Below is a small trained network, with its code and all its weights. Each question gives an input and a class and asks what happens when units are switched off, that is, made to give their printed mean instead of their output.

import numpy as np


def w(rows, s, z=0):
    codes = np.array(rows[::2]) - 128.0
    scale = np.full(codes.shape[1], s)
    scale[-1] = z or s
    return codes * scale


def f(y):
    return np.maximum(y, 0)


def log_softmax(a):
    a = a - a.max(-1, keepdims=True)
    return a - np.log(np.exp(a).sum(-1, keepdims=True))


def net(x, mask):
    res = np.array(x, float).reshape(1, 7) / 4 @ E
    y = f(res @ A[0][:, :-1].T + A[0][:, -1])
    res = res + np.where(mask, y, B[0][:, -1]) @ B[0][:, :-1]
    return log_softmax(res[-1] @ U[:, :-1].T + U[:, -1])


A, B = {}, {}
E = w([
[126,202,157,223,113],'x0',
[119,101,195,202,95],'x1',
[39,198,145,112,201],'x2',
[192,130,185,190,158],'x3',
[219,179,128,189,84],'x4',
[168,237,144,71,34],'x5',
[208,171,2,202,190],'x6',
],0.0067)
A[0] = w([
[167,86,112,77,120,172],'neuron 0',
[157,154,61,131,153,35],'neuron 1',
[222,198,108,133,123,182],'neuron 2',
[54,212,101,134,139,53],'neuron 3',
[134,82,171,175,101,53],'neuron 4',
[56,152,94,138,81,83],'neuron 5',
[91,163,109,64,102,224],'neuron 6',
[105,175,137,162,106,73],'neuron 7',
[148,169,176,170,131,1],'neuron 8',
[100,169,114,68,156,62],'neuron 9',
[197,157,163,165,75,76],'neuron 10',
[114,117,133,47,117,226],'neuron 11',
[133,57,205,114,154,208],'neuron 12',
[111,99,144,73,211,138],'neuron 13',
[103,80,108,74,198,118],'neuron 14',
[75,201,100,174,101,133],'neuron 15',
[163,87,144,52,184,191],'neuron 16',
[136,207,90,99,104,112],'neuron 17',
[53,226,163,202,162,118],'neuron 18',
[156,144,159,80,167,117],'neuron 19',
[142,110,160,184,97,68],'neuron 20',
[57,55,116,73,251,151],'neuron 21',
[136,189,228,99,129,93],'neuron 22',
[186,151,88,82,184,124],'neuron 23',
[139,97,221,71,32,220],'neuron 24',
[169,110,108,174,81,52],'neuron 25',
[224,132,185,254,102,155],'neuron 26',
[57,166,71,210,155,216],'neuron 27',
[152,89,134,224,71,76],'neuron 28',
[243,155,95,118,182,157],'neuron 29',
],0.011,0.0066)
B[0] = w([
[106,199,108,131,55,172],'neuron 0',
[76,195,60,208,60,154],'neuron 1',
[131,69,119,90,66,211],'neuron 2',
[67,134,181,133,75,158],'neuron 3',
[96,134,190,175,211,153],'neuron 4',
[86,135,147,26,108,144],'neuron 5',
[139,115,124,90,96,199],'neuron 6',
[84,69,172,85,57,147],'neuron 7',
[98,123,134,177,84,146],'neuron 8',
[85,78,177,126,82,155],'neuron 9',
[66,67,108,154,98,176],'neuron 10',
[147,145,57,99,85,203],'neuron 11',
[127,203,95,141,91,207],'neuron 12',
[62,107,56,140,75,188],'neuron 13',
[98,90,54,151,93,189],'neuron 14',
[142,99,170,82,100,172],'neuron 15',
[119,183,86,179,39,190],'neuron 16',
[152,101,122,100,37,169],'neuron 17',
[80,116,195,42,87,201],'neuron 18',
[74,149,54,179,52,145],'neuron 19',
[131,107,166,140,172,155],'neuron 20',
[93,150,2,175,105,245],'neuron 21',
[180,162,94,131,52,168],'neuron 22',
[81,133,106,116,38,172],'neuron 23',
[174,247,132,102,78,228],'neuron 24',
[43,88,108,181,80,155],'neuron 25',
[55,79,163,152,65,246],'neuron 26',
[131,162,204,75,67,226],'neuron 27',
[115,79,184,193,122,180],'neuron 28',
[69,71,94,110,28,202],'neuron 29',
],0.0094,0.012)
U = w([
[129,110,209,245,167,3],'0',
[157,167,254,105,86,220],'1',
[108,26,107,117,140,33],'2',
[48,203,158,49,199,31],'3',
[116,17,39,180,116,147],'4',
[202,141,40,116,89,252],'5',
[176,164,111,51,108,49],'6',
],0.0071,0.0066)

Each question gives the input, the list of numbers given to net, and the class t.
The units are the neurons (one row each of A and B). Each row of codes is followed by its name. A weight is (code - 128) times the scale printed after its matrix; where a second scale follows, it is the last column's (A, B and U).
mask holds one flag per neuron, in row order. A switched-off neuron (its flag False) gives its mean, the last column of its row in B, instead of its output. The means were averaged over made-up inputs and are rounded, as every weight is.
A unit's drop is (log p(t) with every unit on - log p(t) with that unit switched off) / (log p(t) with every unit on - log p(t) with every unit switched off).
The circuit of an input: a set's keep is (log p(t) with only the set's units on - log p(t) with every unit switched off) / (log p(t) with every unit on - log p(t) with every unit switched off). Starting from the 12 units with the biggest drops (on a tie, the unit counted first), units are removed one at a time, each time the one whose removal leaves the highest keep (on an exact tie, the one counted first), for as long as the keep stays at least 0.8.
circuit, biggest first: the units of the circuit, biggest drop first
most important unit: the unit with the biggest drop
k most important neurons: the k neurons with the biggest drops, biggest first
drop when u is switched off: that unit's drop, to one decimal
input [-1,7,3,-7,7,4,8], class 4: circuit, biggest first -> [neuron 24]
input [0,2,1,1,2,6,5], class 4: circuit, biggest first -> [neuron 24; neuron 10]
input [0,1,4,1,-6,3,7], class 6: circuit, biggest first -> [neuron 27; neuron 26; neuron 18]
input [7,-5,3,0,5,-8,7], class 1: circuit, biggest first -> [neuron 27; neuron 21]
input [5,-6,6,2,0,-3,5], class 1: circuit, biggest first -> [neuron 27; neuron 18]
input [-4,5,5,8,5,-6,2], class 1: circuit, biggest first -> [neuron 14; neuron 27]
input [-8,7,-3,7,5,3,2], class 4: circuit, biggest first -> [neuron 10; neuron 26]
input [-4,5,7,3,3,-1,-6], class 5: circuit, biggest first -> [neuron 27; neuron 22; neuron 26]
input [4,-5,-1,8,-1,0,7], class 4: circuit, biggest first -> [neuron 29; neuron 24]
input [6,-7,6,2,-4,-8,-8], class 5: circuit, biggest first -> [neuron 26; neuron 12]
input [8,-2,1,-2,-7,-5,-1], class 3: 2 most important neurons -> [neuron 27; neuron 18]
input [4,0,-1,-8,5,-2,0], class 1: circuit, biggest first -> [neuron 21; neuron 14]
input [-2,-2,2,-7,2,6,-1], class 6: 2 most important neurons -> [neuron 21; neuron 5]
input [5,7,8,0,-5,-8,-8], class 3: most important unit -> neuron 18
input [5,2,3,6,-5,-4,5], class 1: 2 most important neurons -> [neuron 27; neuron 18]
input [3,-6,3,1,-1,4,5], class 1: drop when neuron 21 is switched off -> 0.4
input [8,5,-2,-6,-1,0,8], class 1: drop when neuron 27 is switched off -> 0.2
input [2,5,-5,6,-3,-7,3], class 0: drop when neuron 4 is switched off -> 0.1
